Below is a small trained network, with its code and all its weights. Each question gives an input and a class and asks what happens when units are switched off, that is, made to give their printed mean instead of their output.

import numpy as np


def w(rows, s, z=0):
    codes = np.array(rows[::2]) - 128.0
    scale = np.full(codes.shape[1], s)
    scale[-1] = z or s
    return codes * scale


def norm(h):
    return h / np.sqrt((h * h).mean(-1, keepdims=True) + 1e-5)


def f(y):
    return np.maximum(y, 0)


def log_softmax(a):
    a = a - a.max(-1, keepdims=True)
    return a - np.log(np.exp(a).sum(-1, keepdims=True))


def net(x, mask):
    res = np.array(x, float).reshape(1, 3) / 4 @ E
    u = 0
    for l in range(3):
        y = f(norm(res) @ A[l][:, :-1].T + A[l][:, -1])
        res = res + np.where(mask[u : u + 12], y, B[l][:, -1]) @ B[l][:, :-1]
        u += 12
    return log_softmax(norm(res)[-1] @ U[:, :-1].T + U[:, -1])


A, B = {}, {}
E = w([
[43,155,2],'x0',
[62,31,140],'x1',
[213,47,33],'x2',
],0.0052)
A[0] = w([
[101,151,136,123],'0.n1',
[119,123,101,88],'0.n2',
[82,146,182,91],'0.n3',
[137,127,181,137],'0.n4',
[24,36,155,4],'0.n5',
[49,186,141,118],'0.n6',
[81,129,159,48],'0.n7',
[44,188,63,77],'0.n8',
[105,133,142,77],'0.n9',
[167,253,98,6],'0.n10',
[135,132,173,103],'0.n11',
[149,97,70,113],'0.n12',
],0.023,0.0029)
B[0] = w([
[143,120,98,161],'0.n1',
[114,105,142,155],'0.n2',
[174,103,81,181],'0.n3',
[128,98,187,166],'0.n4',
[89,254,139,211],'0.n5',
[172,89,52,222],'0.n6',
[142,118,89,162],'0.n7',
[90,62,223,255],'0.n8',
[136,120,110,144],'0.n9',
[82,241,109,221],'0.n10',
[122,97,172,158],'0.n11',
[165,92,49,196],'0.n12',
],0.037,0.012)
A[1] = w([
[162,86,252,78],'1.n1',
[183,133,148,90],'1.n2',
[99,94,157,69],'1.n3',
[106,108,147,48],'1.n4',
[144,166,151,60],'1.n5',
[200,85,63,5],'1.n6',
[155,81,55,66],'1.n7',
[147,108,87,122],'1.n8',
[143,133,137,144],'1.n9',
[124,203,132,107],'1.n10',
[144,54,147,74],'1.n11',
[81,68,189,120],'1.n12',
],0.021,0.002)
B[1] = w([
[51,40,240,243],'1.n1',
[51,80,88,151],'1.n2',
[116,101,188,187],'1.n3',
[115,104,164,163],'1.n4',
[101,132,89,163],'1.n5',
[233,73,49,254],'1.n6',
[220,83,81,254],'1.n7',
[138,85,84,201],'1.n8',
[119,123,95,137],'1.n9',
[119,173,131,243],'1.n10',
[56,205,127,223],'1.n11',
[102,86,252,249],'1.n12',
],0.027,0.0073)
A[2] = w([
[148,136,165,8],'2.n1',
[164,139,148,43],'2.n2',
[127,187,128,95],'2.n3',
[118,144,142,94],'2.n4',
[130,248,142,254],'2.n5',
[125,255,133,176],'2.n6',
[153,172,118,86],'2.n7',
[151,135,142,93],'2.n8',
[187,137,135,195],'2.n9',
[122,168,171,87],'2.n10',
[202,178,132,146],'2.n11',
[119,219,122,117],'2.n12',
],0.022,0.002)
B[2] = w([
[80,88,92,140],'2.n1',
[122,69,145,129],'2.n2',
[87,166,97,183],'2.n3',
[152,94,82,152],'2.n4',
[70,229,53,250],'2.n5',
[1,225,32,255],'2.n6',
[52,88,144,167],'2.n7',
[121,130,114,129],'2.n8',
[134,38,93,166],'2.n9',
[141,38,26,180],'2.n10',
[72,11,165,178],'2.n11',
[48,205,94,221],'2.n12',
],0.021,0.01)
U = w([
[54,218,44,161],'0',
[173,36,7,140],'1',
[60,38,192,159],'2',
[121,123,98,250],'3',
[212,200,173,18],'4',
[165,171,145,20],'5',
[225,207,196,6],'6',
[195,185,147,26],'7',
],0.017,0.011)

Each question gives the input, the list of numbers given to net, and the class t.
The units are the neurons (one row each of A and B). Each row of codes is followed by its name. A weight is (code - 128) times the scale printed after its matrix; where a second scale follows, it is the last column's (A, B and U).
mask holds one flag per neuron, layer by layer. A switched-off neuron (its flag False) gives its mean, the last column of its row in B, instead of its output. The means were averaged over made-up inputs and are rounded, as every weight is.
A unit's drop is (log p(t) with every unit on - log p(t) with that unit switched off) / (log p(t) with every unit on - log p(t) with every unit switched off).
The circuit of an input: a set's keep is (log p(t) with only the set's units on - log p(t) with every unit switched off) / (log p(t) with every unit on - log p(t) with every unit switched off). Starting from the 12 units with the biggest drops (on a tie, the unit counted first), units are removed one at a time, each time the one whose removal leaves the highest keep (on an exact tie, the one counted first), for as long as the keep stays at least 0.8.
units of the circuit, in order: the units of the circuit, biggest drop first
most important unit: the unit with the biggest drop
k most important neurons: the k neurons with the biggest drops, biggest first
k most important neurons of layer l: the k neurons of layer l with the biggest drops, biggest first
drop of u: that unit's drop, to one decimal
input [5,-3,-5], class 1: most important unit : 0.n6
input [6,0,5], class 2: units of the circuit, in order : [0.n8 1.n12]
input [-7,1,-8], class 1: 3 most important neurons of layer 0 : [0.n8 0.n3 0.n7]
input [-5,4,3], class 2: 2 most important neurons : [0.n10 0.n4]
input [4,-7,-8], class 1: 4 most important neurons : [0.n6 0.n5 0.n3 0.n1]
input [-3,-3,5], class 1: 2 most important neurons : [0.n8 0.n5]
input [2,-4,6], class 1: 2 most important neurons : [0.n12 0.n5]
input [-6,3,-5], class 2: 3 most important neurons : [0.n10 0.n4 0.n11]
input [-8,0,7], class 2: 4 most important neurons : [0.n10 0.n6 0.n3 0.n4]
input [-8,-3,8], class 1: 2 most important neurons of layer 0 : [0.n8 0.n5]
input [6,-5,0], class 2: 2 most important neurons : [0.n8 0.n5]
input [4,-3,5], class 1: 2 most important neurons of layer 0 : [0.n12 0.n5]
input [-4,-1,3], class 2: 2 most important neurons : [0.n10 0.n6]
input [5,-2,-7], class 1: most important unit : 0.n6
input [-8,4,5], class 2: drop of 0.n6 : 0.5
input [-5,-1,-2], class 2: drop of 0.n8 : 0.0
input [7,2,-4], class 2: drop of 0.n8 : 1.8
input [-5,-5,-7], class 1: drop of 0.n5 : 1.3
